Here is a tiny trained network, its code and every weight. The questions are about switching its units off for an input and a target symbol, where a switched-off unit gives its printed mean instead of its output.

import numpy as np


def w(rows, s, z=0):
    codes = np.array(rows[::2]) - 128.0
    scale = np.full(codes.shape[1], s)
    scale[-1] = z or s
    return codes * scale


def norm(h):
    return h / np.sqrt((h * h).mean(-1, keepdims=True) + 1e-5)


def f(y):
    return np.maximum(y, 0)


def softmax(a):
    e = np.exp(a - a.max(-1, keepdims=True))
    return e / e.sum(-1, keepdims=True)


def log_softmax(a):
    a = a - a.max(-1, keepdims=True)
    return a - np.log(np.exp(a).sum(-1, keepdims=True))


def net(x, mask):
    ids = ['ΓΞΨαβμσ'.index(c) for c in x.split()]
    T = len(ids)
    res = E[ids] + P[:T]
    u = 0
    for l in range(2):
        r = norm(res)
        for j in range(2):
            rows = slice(2 * j, 2 * j + 2)
            q, k, v = (r @ M[l][rows].T for M in (Q, K, V))
            z = softmax(np.where(np.tri(T) > 0, q @ k.T / 2**0.5, -1e9)) @ v
            o = O[l][rows]
            res = res + np.where(mask[u + j], z, o[:, -1]) @ o[:, :-1]
        u += 2
        y = f(norm(res) @ A[l][:, :-1].T + A[l][:, -1])
        res = res + np.where(mask[u : u + 4], y, B[l][:, -1]) @ B[l][:, :-1]
        u += 4
    return log_softmax(norm(res)[-1] @ U[:, :-1].T + U[:, -1])


Q, K, V, O, A, B = {}, {}, {}, {}, {}, {}
E = w([
[246,40,47,121,177],'Γ',
[91,107,11,131,170],'Ξ',
[164,221,80,166,222],'Ψ',
[115,3,98,163,151],'α',
[200,90,209,70,73],'β',
[161,191,85,17,164],'μ',
[255,163,168,177,164],'σ',
],0.02)
P = w([
[45,117,198,176,255],'0',
[159,89,58,153,105],'1',
[160,77,51,152,111],'2',
[161,100,61,175,90],'3',
[147,92,62,161,86],'4',
[171,100,57,165,90],'5',
[150,91,62,178,81],'6',
],0.0093)
Q[0] = w([
[244,99,1,132,131],'L0H0',
[214,126,59,100,154],'L0H0',
[171,174,55,103,172],'L0H1',
[148,110,127,124,133],'L0H1',
],0.054)
K[0] = w([
[72,120,254,115,214],'L0H0',
[104,129,206,102,229],'L0H0',
[121,182,214,149,207],'L0H1',
[143,106,140,137,132],'L0H1',
],0.045)
V[0] = w([
[114,91,252,60,163],'L0H0',
[69,174,114,84,176],'L0H0',
[127,169,202,137,233],'L0H1',
[99,159,159,197,137],'L0H1',
],0.018)
O[0] = w([
[170,40,162,20,209,250],'L0H0',
[101,188,83,86,116,146],'L0H0',
[252,153,93,90,211,240],'L0H1',
[123,124,126,112,208,110],'L0H1',
],0.011,0.012)
A[0] = w([
[109,194,133,1,110,253],'L0N0',
[207,156,132,151,136,185],'L0N1',
[160,180,235,80,91,101],'L0N2',
[123,123,12,147,132,53],'L0N3',
],0.023,0.0022)
B[0] = w([
[182,229,103,8,99,206],'L0N0',
[136,117,128,222,6,254],'L0N1',
[181,29,194,109,105,160],'L0N2',
[81,86,25,145,187,205],'L0N3',
],0.016,0.014)
Q[1] = w([
[170,59,86,130,92],'L1H0',
[117,151,83,102,46],'L1H0',
[145,3,142,228,184],'L1H1',
[225,88,83,103,85],'L1H1',
],0.031)
K[1] = w([
[225,128,110,191,179],'L1H0',
[90,161,162,148,216],'L1H0',
[139,5,193,243,211],'L1H1',
[210,131,136,112,254],'L1H1',
],0.027)
V[1] = w([
[233,204,136,97,157],'L1H0',
[177,99,194,125,250],'L1H0',
[155,134,86,189,62],'L1H1',
[126,111,196,141,182],'L1H1',
],0.018)
O[1] = w([
[120,141,200,197,160,245],'L1H0',
[78,144,145,177,5,183],'L1H0',
[167,75,122,170,213,164],'L1H1',
[101,175,83,158,42,92],'L1H1',
],0.013,0.012)
A[1] = w([
[43,126,189,144,142,135],'L1N0',
[150,86,186,79,79,3],'L1N1',
[70,229,66,188,189,177],'L1N2',
[5,78,120,130,158,117],'L1N3',
],0.021,0.0058)
B[1] = w([
[208,196,131,111,177,157],'L1N0',
[5,123,120,163,215,254],'L1N1',
[19,148,204,172,147,210],'L1N2',
[160,177,61,117,8,170],'L1N3',
],0.018,0.008)
U = w([
[210,28,71,151,128,97],'Γ',
[59,166,53,152,149,71],'Ξ',
[132,237,177,223,184,61],'Ψ',
[122,171,108,150,3,173],'α',
[105,90,213,114,109,251],'β',
[200,204,147,73,127,233],'μ',
[235,160,214,226,65,83],'σ',
],0.0077,0.0022)

Each question gives the input, a string of symbols that net reads in full, and the target symbol t.
The units are the heads (2 rows each of Q, K, V and O) and the neurons (one row each of A and B). Each row of codes is followed by its name. A weight is (code - 128) times the scale printed after its matrix; where a second scale follows, it is the last column's (O, A, B and U).
mask holds one flag per unit, layer by layer, with each layer's heads first. A switched-off unit (its flag False) gives its mean, the last column of its rows in O or B, instead of its output. The means were averaged over made-up inputs and are rounded, as every weight is.
A unit's drop is (log p(t) with every unit on - log p(t) with that unit switched off) / (log p(t) with every unit on - log p(t) with every unit switched off).
The circuit of an input: a set's keep is (log p(t) with only the set's units on - log p(t) with every unit switched off) / (log p(t) with every unit on - log p(t) with every unit switched off). Starting from all 12 units, units are removed one at a time, each time the one whose removal leaves the highest keep (on an exact tie, the one counted first), for as long as the keep stays at least 0.8.
units of the circuit, in order: the units of the circuit, biggest drop first
most important unit: the unit with the biggest drop
k most important neurons: the k neurons with the biggest drops, biggest first
top k neurons in layer l: the k neurons of layer l with the biggest drops, biggest first
heads that matter: for each layer, one digit per head in row order, 1 if its drop is at least 0.15 and else 0, layers parted by /
input Γ β μ μ β β α, target α: units of the circuit, in order : L0H1, L1N3
input α α Γ σ, target α: units of the circuit, in order : L0N1, L1H1
input Ψ Ξ β Γ μ, target Ψ: units of the circuit, in order : L1H0
input σ β Ψ, target σ: units of the circuit, in order : L1N1, L1H0
input μ Ξ σ, target μ: units of the circuit, in order : L0H0, L0N0
input μ β Ψ Γ α Γ Γ, target μ: units of the circuit, in order : L0H0, L0N0
input Ψ σ σ Γ β, target Ψ: units of the circuit, in order : L0H0, L1H0
input μ Γ β μ β β, target μ: 3 most important neurons : L0N0, L0N1, L1N2
input σ Ξ σ β Γ, target σ: 2 most important neurons : L1N1, L0N3
input α β Γ Ξ, target α: heads that matter : 00 / 01
input Ξ β β α, target Ξ: 3 most important neurons : L1N2, L0N2, L0N1
input β μ σ Ξ Ξ, target β: units of the circuit, in order : L0H0, L1H0
input α Γ Ψ β μ, target α: units of the circuit, in order : L1H0, L0N1, L0H0
input Ξ Ξ β Γ β, target Ξ: 2 most important neurons : L1N1, L0N3
input μ Ψ α Ψ β μ α, target μ: most important unit : L1N0
input α σ β Ξ μ, target α: units of the circuit, in order : L1H0, L0N1
input μ Γ β σ Ξ β, target μ: top 3 neurons in layer 0 : L0N0, L0N1, L0N3
input β Ψ Γ Ψ Γ, target β: heads that matter : 10 / 11
input σ Γ β Ξ μ, target σ: heads that matter : 11 / 10
input σ σ μ μ α, target α: most important unit : L0H1
